Below is a small trained network, with its code and all its weights. Each question gives an input and a target symbol and asks what happens when units are switched off, that is, made to give their printed mean instead of their output.

import numpy as np


def w(rows, s, z=0):
    codes = np.array(rows[::2]) - 128.0
    scale = np.full(codes.shape[1], s)
    scale[-1] = z or s
    return codes * scale


def f(y):
    return np.maximum(y, 0)


def softmax(a):
    e = np.exp(a - a.max(-1, keepdims=True))
    return e / e.sum(-1, keepdims=True)


def log_softmax(a):
    a = a - a.max(-1, keepdims=True)
    return a - np.log(np.exp(a).sum(-1, keepdims=True))


def net(x, mask):
    ids = ['Σαβγθμξτφ'.index(c) for c in x.split()]
    T = len(ids)
    res = E[ids] + P[:T]
    u = 0
    for l in range(2):
        r = res
        for j in range(2):
            rows = slice(4 * j, 4 * j + 4)
            q, k, v = (r @ M[l][rows].T for M in (Q, K, V))
            z = softmax(np.where(np.tri(T) > 0, q @ k.T / 4**0.5, -1e9)) @ v
            o = O[l][rows]
            res = res + np.where(mask[u + j], z, o[:, -1]) @ o[:, :-1]
        u += 2
        y = f(res @ A[l][:, :-1].T + A[l][:, -1])
        res = res + np.where(mask[u : u + 4], y, B[l][:, -1]) @ B[l][:, :-1]
        u += 4
    return log_softmax(res[-1] @ U[:, :-1].T + U[:, -1])


Q, K, V, O, A, B = {}, {}, {}, {}, {}, {}
E = w([
[193,107,90,84,157,10,157,78,108,88,180],'Σ',
[101,191,189,116,131,73,99,173,211,66,94],'α',
[202,186,178,123,121,112,126,185,160,201,176],'β',
[143,152,166,154,137,208,87,89,158,76,236],'γ',
[31,129,72,141,203,130,113,120,90,186,146],'θ',
[176,163,150,175,160,164,253,173,126,108,127],'μ',
[84,204,96,75,57,87,168,181,183,53,175],'ξ',
[189,153,45,118,24,170,148,108,136,158,124],'τ',
[144,206,208,113,95,75,125,96,37,137,154],'φ',
],0.015)
P = w([
[135,35,169,77,116,127,81,155,107,86,98],'0',
[140,136,141,159,69,85,104,142,113,102,140],'1',
[146,163,123,182,82,92,131,127,125,110,145],'2',
[153,199,109,163,108,101,142,115,136,121,149],'3',
[162,229,94,135,142,118,163,102,132,119,160],'4',
[174,254,88,97,165,131,159,109,132,129,168],'5',
],0.0095)
Q[0] = w([
[111,150,62,252,162,151,177,136,187,133,162],'0.h1',
[121,88,220,192,181,189,169,149,85,198,99],'0.h1',
[131,118,26,116,143,127,98,148,166,169,112],'0.h1',
[193,192,50,170,100,170,160,178,186,148,118],'0.h1',
[91,121,124,254,75,138,160,103,146,114,119],'0.h2',
[201,237,102,136,92,59,125,101,117,144,177],'0.h2',
[122,180,130,106,100,132,93,102,138,36,188],'0.h2',
[118,178,159,123,92,31,31,177,129,127,242],'0.h2',
],0.0087)
K[0] = w([
[140,69,117,146,94,18,111,127,36,156,130],'0.h1',
[129,47,55,201,60,230,69,138,155,117,30],'0.h1',
[82,82,187,128,168,112,115,113,36,105,151],'0.h1',
[115,200,78,65,170,69,161,4,32,153,184],'0.h1',
[128,206,144,198,117,67,119,143,115,185,185],'0.h2',
[76,225,64,198,247,127,154,81,160,150,124],'0.h2',
[180,126,61,105,212,65,118,104,160,254,107],'0.h2',
[56,79,36,230,97,118,55,118,107,201,68],'0.h2',
],0.0076)
V[0] = w([
[148,172,166,132,92,231,109,115,59,77,77],'0.h1',
[87,118,66,140,77,173,71,138,191,139,107],'0.h1',
[162,201,172,99,125,170,193,185,217,111,121],'0.h1',
[201,85,126,101,88,40,196,64,107,45,112],'0.h1',
[195,118,155,166,59,198,156,195,107,242,141],'0.h2',
[224,142,88,117,70,84,76,57,191,87,120],'0.h2',
[116,137,255,98,131,90,74,183,168,135,229],'0.h2',
[156,53,138,147,142,142,204,58,86,39,218],'0.h2',
],0.0056)
O[0] = w([
[139,146,145,253,165,201,146,105,105,104,55,151],'0.h1',
[151,132,48,165,161,158,62,241,121,86,103,100],'0.h1',
[51,31,175,154,118,172,188,140,137,118,90,152],'0.h1',
[185,83,108,107,194,59,156,20,127,93,95,226],'0.h1',
[136,132,125,28,168,186,155,167,42,31,183,254],'0.h2',
[149,121,123,36,181,126,2,185,92,90,134,248],'0.h2',
[119,70,254,63,26,178,122,48,123,160,153,60],'0.h2',
[156,17,117,199,118,45,126,146,114,91,169,109],'0.h2',
],0.0061,0.0035)
A[0] = w([
[50,81,184,126,249,74,100,144,124,51,132,30],'0.n1',
[132,92,153,125,128,137,73,104,52,88,95,98],'0.n2',
[6,2,128,119,217,161,66,147,85,159,69,1],'0.n3',
[146,73,110,171,110,164,70,121,126,120,106,20],'0.n4',
],0.0073,0.0015)
B[0] = w([
[98,137,132,144,115,176,87,108,199,215,24,223],'0.n1',
[173,156,127,153,133,71,136,81,165,94,123,252],'0.n2',
[206,1,124,49,183,33,139,68,74,155,144,166],'0.n3',
[148,81,156,201,123,132,135,153,137,68,82,187],'0.n4',
],0.0091,0.0022)
Q[1] = w([
[169,114,7,72,26,151,172,58,159,134,68],'1.h1',
[170,52,131,24,136,110,127,171,152,81,124],'1.h1',
[165,118,89,88,102,205,65,101,171,73,166],'1.h1',
[71,22,170,155,178,169,94,106,153,82,102],'1.h1',
[47,155,38,140,152,103,152,98,71,148,106],'1.h2',
[187,147,160,140,129,130,231,64,104,112,77],'1.h2',
[145,124,186,123,249,93,152,137,136,138,139],'1.h2',
[37,57,151,159,152,104,78,95,168,74,67],'1.h2',
],0.011)
K[1] = w([
[39,124,20,142,228,110,69,175,103,219,98],'1.h1',
[123,35,68,21,121,180,157,165,192,143,183],'1.h1',
[100,88,90,185,165,195,54,109,166,115,183],'1.h1',
[211,8,151,140,117,128,107,166,220,107,74],'1.h1',
[150,154,40,239,99,40,174,131,221,204,132],'1.h2',
[45,77,76,227,211,133,120,121,93,173,116],'1.h2',
[106,53,195,104,86,110,152,20,89,186,160],'1.h2',
[205,49,222,173,92,83,102,95,194,63,2],'1.h2',
],0.0094)
V[1] = w([
[51,147,119,110,72,108,148,83,106,62,146],'1.h1',
[96,160,123,129,210,137,75,78,72,114,166],'1.h1',
[96,141,157,102,120,60,108,172,101,117,59],'1.h1',
[132,42,127,133,134,73,132,115,2,166,112],'1.h1',
[178,186,158,160,162,130,157,114,103,147,176],'1.h2',
[129,120,114,103,65,181,180,104,119,116,123],'1.h2',
[159,155,148,132,159,75,149,224,165,60,136],'1.h2',
[75,73,128,99,175,153,140,121,43,71,144],'1.h2',
],0.0085)
O[1] = w([
[54,138,81,134,99,139,127,114,142,31,149,120],'1.h1',
[70,99,254,172,142,155,113,86,62,56,121,213],'1.h1',
[100,238,98,126,127,127,147,106,155,169,152,108],'1.h1',
[85,187,159,64,149,168,197,160,18,141,77,93],'1.h1',
[151,64,114,95,109,162,139,181,169,187,94,254],'1.h2',
[175,106,118,149,180,61,158,138,127,124,96,166],'1.h2',
[109,93,198,73,111,85,207,111,179,164,193,234],'1.h2',
[77,155,75,207,94,118,110,76,149,186,89,46],'1.h2',
],0.0071,0.0026)
A[1] = w([
[2,146,217,51,120,79,120,163,142,127,44,50],'1.n1',
[95,165,144,96,119,198,160,215,75,109,32,3],'1.n2',
[138,81,79,106,158,37,110,63,107,202,118,27],'1.n3',
[200,66,136,42,148,41,121,113,134,115,131,104],'1.n4',
],0.0073,0.0058)
B[1] = w([
[255,88,61,197,177,131,152,117,141,187,90,156],'1.n1',
[73,52,155,153,104,114,84,148,242,165,171,167],'1.n2',
[110,53,119,141,98,107,114,188,58,202,110,163],'1.n3',
[47,131,93,168,119,198,120,158,123,123,103,255],'1.n4',
],0.0084,0.0081)
U = w([
[191,150,188,56,167,35,138,21,56,121,164,254],'Σ',
[70,118,130,100,117,31,127,102,193,81,163,107],'α',
[210,135,147,131,118,87,75,102,187,202,105,16],'β',
[125,40,193,184,103,119,77,99,132,90,161,122],'γ',
[92,41,130,123,149,49,76,118,76,182,161,175],'θ',
[219,138,36,112,149,167,109,197,55,26,98,125],'μ',
[116,64,135,184,147,119,254,121,146,144,147,59],'ξ',
[128,125,221,30,84,181,109,173,128,166,163,191],'τ',
[4,213,145,222,110,234,118,118,123,135,99,90],'φ',
],0.0056,0.0038)

Each question gives the input, a string of symbols that net reads in full, and the target symbol t.
The units are the heads (4 rows each of Q, K, V and O) and the neurons (one row each of A and B). Each row of codes is followed by its name. A weight is (code - 128) times the scale printed after its matrix; where a second scale follows, it is the last column's (O, A, B and U).
mask holds one flag per unit, layer by layer, with each layer's heads first. A switched-off unit (its flag False) gives its mean, the last column of its rows in O or B, instead of its output. The means were averaged over made-up inputs and are rounded, as every weight is.
A unit's drop is (log p(t) with every unit on - log p(t) with that unit switched off) / (log p(t) with every unit on - log p(t) with every unit switched off).
The circuit of an input: a set's keep is (log p(t) with only the set's units on - log p(t) with every unit switched off) / (log p(t) with every unit on - log p(t) with every unit switched off). Starting from all 12 units, units are removed one at a time, each time the one whose removal leaves the highest keep (on an exact tie, the one counted first), for as long as the keep stays at least 0.8.
units of the circuit, in order: the units of the circuit, biggest drop first
top k neurons: the k neurons with the biggest drops, biggest first
k most important neurons of layer l: the k neurons of layer l with the biggest drops, biggest first
which heads matter: for each layer, one digit per head in row order, 1 if its drop is at least 0.15 and else 0, layers parted by /
input β μ α θ Σ ξ, target Σ: units of the circuit, in order	0.h1
input τ γ β, target τ: which heads matter	01 / 01
input β β γ β, target γ: which heads matter	01 / 10
input φ θ ξ μ, target φ: which heads matter	00 / 11
input β θ τ ξ, target ξ: which heads matter	00 / 10
input τ τ τ θ φ τ, target φ: units of the circuit, in order	1.h2, 1.h1
input τ α τ, target β: units of the circuit, in order	1.h1, 0.n1, 0.h2
input τ β τ α, target β: units of the circuit, in order	0.n1, 1.n1, 1.n4
input θ φ Σ β γ, target Σ: which heads matter	11 / 00
input θ α ξ, target ξ: which heads matter	10 / 10
input β τ τ τ μ τ, target ξ: which heads matter	11 / 01
input Σ μ μ τ β θ, target Σ: which heads matter	11 / 11
input φ τ τ τ θ γ, target φ: top 2 neurons	0.n2, 0.n3
input β φ β, target Σ: top 2 neurons	1.n4, 1.n2
input τ μ τ β β, target τ: which heads matter	00 / 01
input τ α θ γ φ γ, target φ: top neuron	0.n3
input γ τ Σ, target θ: which heads matter	11 / 00
input α α τ β ξ, target α: which heads matter	00 / 10
input θ τ γ Σ β, target Σ: which heads matter	11 / 11
input φ θ γ β τ, target φ: most important neuron of layer 1	1.n2
input τ τ τ θ τ θ, target μ: units of the circuit, in order	1.h2, 0.h2
input β β θ τ θ β, target φ: which heads matter	01 / 11
input β τ θ ξ θ γ, target γ: which heads matter	00 / 10
input τ ξ Σ τ μ θ, target Σ: units of the circuit, in order	0.h1, 1.h1
input β τ τ β θ, target θ: top 2 neurons	0.n3, 1.n3
input β τ α, target β: top 2 neurons	0.n1, 1.n1
input θ α α, target α: units of the circuit, in order	1.h1, 1.h2
input τ β θ τ μ τ, target τ: units of the circuit, in order	1.h1, 0.n3, 1.n2, 1.h2
